[[-31  10  35 -36 -28 -17 -28  45  44]
 [ 31  -8 -39  36  28  19  42 -50 -48]
 [ 39   3 -50  40  37  25  46 -52 -55]
 [ 48   1 -46  52  42  26  57 -66 -66]
 [ 40  -8 -46  50  36  22  48 -59 -60]
 [-33   3  38 -35 -31 -21 -30  45  44]
 [ 22  -4 -34  29  18   7  34 -42 -39]
 [ 36  -8 -47  42  34  29  41 -53 -54]
 [ 34 -15 -42  44  32  24  40 -53 -53]
 [ 29  -3 -48  29  28  15  34 -41 -43]]	-31

[[  1   1   0   0   1  -2  -1   2   0  -1  -2   0   2   1]
 [ -3  -1   1   0  -1   0   1  -3  -1   0   4   0  -3  -2]
 [  6 -10   4  20   1  -6 -53  -5  10  14   0  19   9   5]
 [ -5 -11   8 -20 -12 -60   2  -1 -30  -8   4 -11  -4 -14]
 [ -2   3   2  -1  -1 -15   4  22   0  -1 -32  -3   0   1]
 [-58  32   1   2  28   4  18   0   6   3  -5   4 -62  33]]	1

[[ 47 -18 -13  30   2 -21  -2  24  49   0  -4  36  15  41]
 [ 17 -22 -43  46   3   4   9   0  47  24 -33   0  21  37]
 [ 61 -11 -34   2  18 -24   9   0  22   0  27  61   0  21]
 [ 26 -19 -28   0  10  -2   3   0  34  -5   3  41   0  16]
 [ 21  17 -11  33   1  -2  16  -1  35  18  26   0 -13   7]
 [ 69   0 -22  13  19   0   4   9  29   6   6  59   6  38]
 [ 58 -27 -40   0  11 -19   0   0  48   0  -8  40  12  14]
 [ 70  -9 -21   0  28   0  -9  41  24   7   0  30   8  28]]	47

[[-26  17 -14 -13 -16  -3 -15 -11 -19   1  -6   8  -4]
 [-20  65 -14 -15 -16  -3 -15 -11 -16   1   3  44  -2]
 [-17 -26 -14  -9 -18  -3   3   5 -16   1  -6 -16  -4]
 [ 22 -59 -29  12 -16  13  -4   0 -43  13  -6 -37  -4]
 [  4  13 -14  -5  16  -3 -15 -11 -15   1   4   8   4]
 [-13 -22 -14  -9 -16  -3 -15 -11 -17   1  -6 -15  -4]
 [-25  12 -18 -15 -16  -1 -15 -11 -28   1  -6   8  -4]
 [ -3  13  12  -9 -16   0 -21 -15  15   1  -6   8  -4]
 [ 19  13 -14   3   7  -3  31  26 -16   1 -15   8 -17]]	-26

[[ 55 -57  58  26 -34 -41  52 -39 -44   0  31  -3  11]
 [ 53 -24 -22 -52  65 -38 -28  27  -4 -23  58 -10  53]
 [ 64  -6 -17 -54   2 -39  28  42  52 -49  60  35  57]
 [ 65 -20 -44  22 -52  50 -32  46 -62 -35 -52  29 -50]
 [ 23   2  -2  -5  22  47  64 -38  48  32   3  62  63]
 [-10  46 -32 -48 -15 -12 -31 -21 -41  22  51  -1   9]
 [-48 -39 -18  13  -9  -6  65   8 -50 -58  39  19 -15]
 [-46  44  31 -18  53 -45  54  -1 -53  47 -12 -46  18]
 [ 55  55  58  63  20  29 -23   8  57 -50  36 -63 -29]]	55
---
Q: 42	16	6	72	24
A: 42, 24

Q: -26	46	-43	-26	68	26	7
A: -26, 7

Q: -43	44	-28	-75	27	-24
A: -43, -24

Q:
-3	4	-33	-1	1
-38	-25	-65	1	-11
A: -3, -11

Q: -25	42	80	38
A: -25, 38

Q: 66	35	-29	38	40	-38
A: 66, -38

Q: 65	-54	-9	-57	-58	-40
A: 65, -40
---
[-1 29  0 68 11  9] out 9

[[  0  -5 -25  63 -27 -54 -29]
 [ -5   3   6 -50 -38 -64  -8]
 [  3  -8 -59 -27 -13  14 -82]] out -59

[[-36 -20  -9  18 -62]
 [-21 -29 -18 -26  10]] out -29

[-83 -50   0 -34 -18   7  26] out -34

[-77  58 -44 -34  73] out -34

[-73  19 -21   5  49 -37] out -21

[-60 -30 -59   1  18  60] out -30

[  3 -77 -36  47] out 3

[28 20 72 57 31] out 31

[ 13 -27  11   3 -74  56 -26] out -26
---
 -4  -38   59  -50  -48  -60  -38
 -1   -3   56  -30   12  -69  -46
⇒ -38, -1

 16   14   77  -20
-54   24  -61   38
 16  -15    0  -25
⇒ -20, 16

 -9   66    1   57  -40   -7
-43   62   -1   60   80   18
 12   33    2   75  -39    5
⇒ -7, 12

-43   71   34  -71  -66   48 ⇒ 48, -43

 27  -71   -6  -57   23 ⇒ 23, 27

-13    4  -12    4  -18
  5   12    1    3  -17
-74  -64  -53   -1   67
⇒ -18, -74

-17  -30  -18  -28   45   66 ⇒ 66, -17

-46   15  -61   35  -23 ⇒ -23, -46

 -5   30  -11   48
 60   -5  -48  -43
  8    5    5  -12
⇒ 48, 8

-20  -79  -11  -40 ⇒ -40, -20
---
[9134, 3675, 4073, 6932, 7435, 2130] | 4073
[[4, 5, 5, 5, 6, 4, 5], [3, 2, 2, 3, 4, 3, 6], [5, 6, 5, 9, 5, 5, 5]] | 9
[59, 67, 20, 57, 90] | 67
[21, 48, 72, 78] | 21
[689, 463, 249, 924] | 689
[137, 147, 181, 201, 61, 184, 133] | 201
---
[ -26 -140 -505  516] ⇒ 516, -505

[1877 2094 8832 5139 3464 3183 9363] ⇒ 9363, 1877

[ 75 127 925 121] ⇒ 925, 75

[4759 8376 3971 5883 6956 2572] ⇒ 8376, 2572

[8459 3480 9564 5195 2452] ⇒ 9564, 2452

[35 22 81 46] ⇒ 81, 22

[4844 5439 9186 6356 1065] ⇒ 9186, 1065

[392 282 307 784 252 930 219] ⇒ 930, 219

[[10 78 47 16 89 61]
 [91 84 92 93 92 71]] ⇒ 93, 10
---
[ 15 -13  76  56 -21] result: 15
[ 67 -26 -41  23  20] result: 67
[ 55  11 -76 -48  18] result: 55
[ 24 -24  65  -9 -14] result: 24
[  5  21  18  15 -66] result: 5
[-64  12  13 -24 -15] result: -64
[-60  -6   4 -21  31] result: -60
---
[[-14 -18  10 -14  15 -16]
 [-26  67 -21  -6  30   2]
 [-12   1  19  -4  -4 -32]] | -12

[[ 11  12  16  56  57]
 [ 40 -75  17   7 -20]
 [ -2 -43  49 -22  16]] | -2

[[ 13  35  46  71 -11 -57  48]
 [ 19  32  30  82 -18 -47  41]
 [ 20  26  19  79 -20 -37  33]] | 20

[[-16 -34  44  27  67  16 -27]
 [-14  -4   0  20  -1   7 -18]
 [ 60  33 -11 -52  -7   4  32]] | 60

[[-22 -15 -18 -70 -47]
 [-17   2 -21   0 -16]
 [ 29 -28  58 -32  31]] | 29

[[-14  26  39 -11  48]
 [-36  19 -28 -30  52]
 [ 32 -60  -7 -39  27]] | 32
---
[[ 19  48 -36 -41  57]
 [ 14 -29 -63  77   9]] yields -41

[[ -2  34 -65  27  32 -70]
 [-15  13 -47  46  58 -49]] yields -65

[-13 -63 -50  78] yields -50

[[-43  26 -30 -15]
 [ 22 -11  52  30]
 [ 57   3  44 -79]] yields -43

[[  8  26 -55 -23  48]
 [-18 -72   3 -12 -36]] yields -55

[[-46 -55 -18  27]
 [-43 -81 -16  23]] yields -55

[-33  50  26  10  65  17  24] yields 10

[[  0 -30  23  61  10  17   2]
 [  5 -18 -29 -40 -46  -1 -24]
 [ -7  13  19 -55  26 -38 -18]] yields -46

[ 10  65  37 -49] yields 10
---
[[36, 33, 46, -67, -61, -55, 67],
 [53, -36, 9, 49, -41, -41, -32]] ==> -61

[[20, 39, -23, 74],
 [2, 8, -72, -29]] ==> 39

[[-6, 53, -73, -23],
 [-32, -62, 6, 48]] ==> 53

[[3, 2, -3, -6],
 [13, 4, -8, -76]] ==> 2

[[1, -1, 1, 3, 9, 83, 40],
 [-2, 65, 48, 5, 3, 0, -2]] ==> 9

[[2, 3, 16, -15, -2, -14, 0],
 [-27, 14, -55, 5, -13, -40, -64]] ==> -2

[[32, -10, -63, 47, 63, -7],
 [8, 45, -26, -65, -27, 68]] ==> 47

[[-38, -42, 39, 21],
 [-38, -12, 28, 80]] ==> -42

[[-19, -11, 11, 3, -27, 2, 72],
 [5, 8, 19, 4, -57, 4, -67]] ==> -27

[[-29, -43, -46, 63],
 [-43, 71, 60, 47]] ==> -43
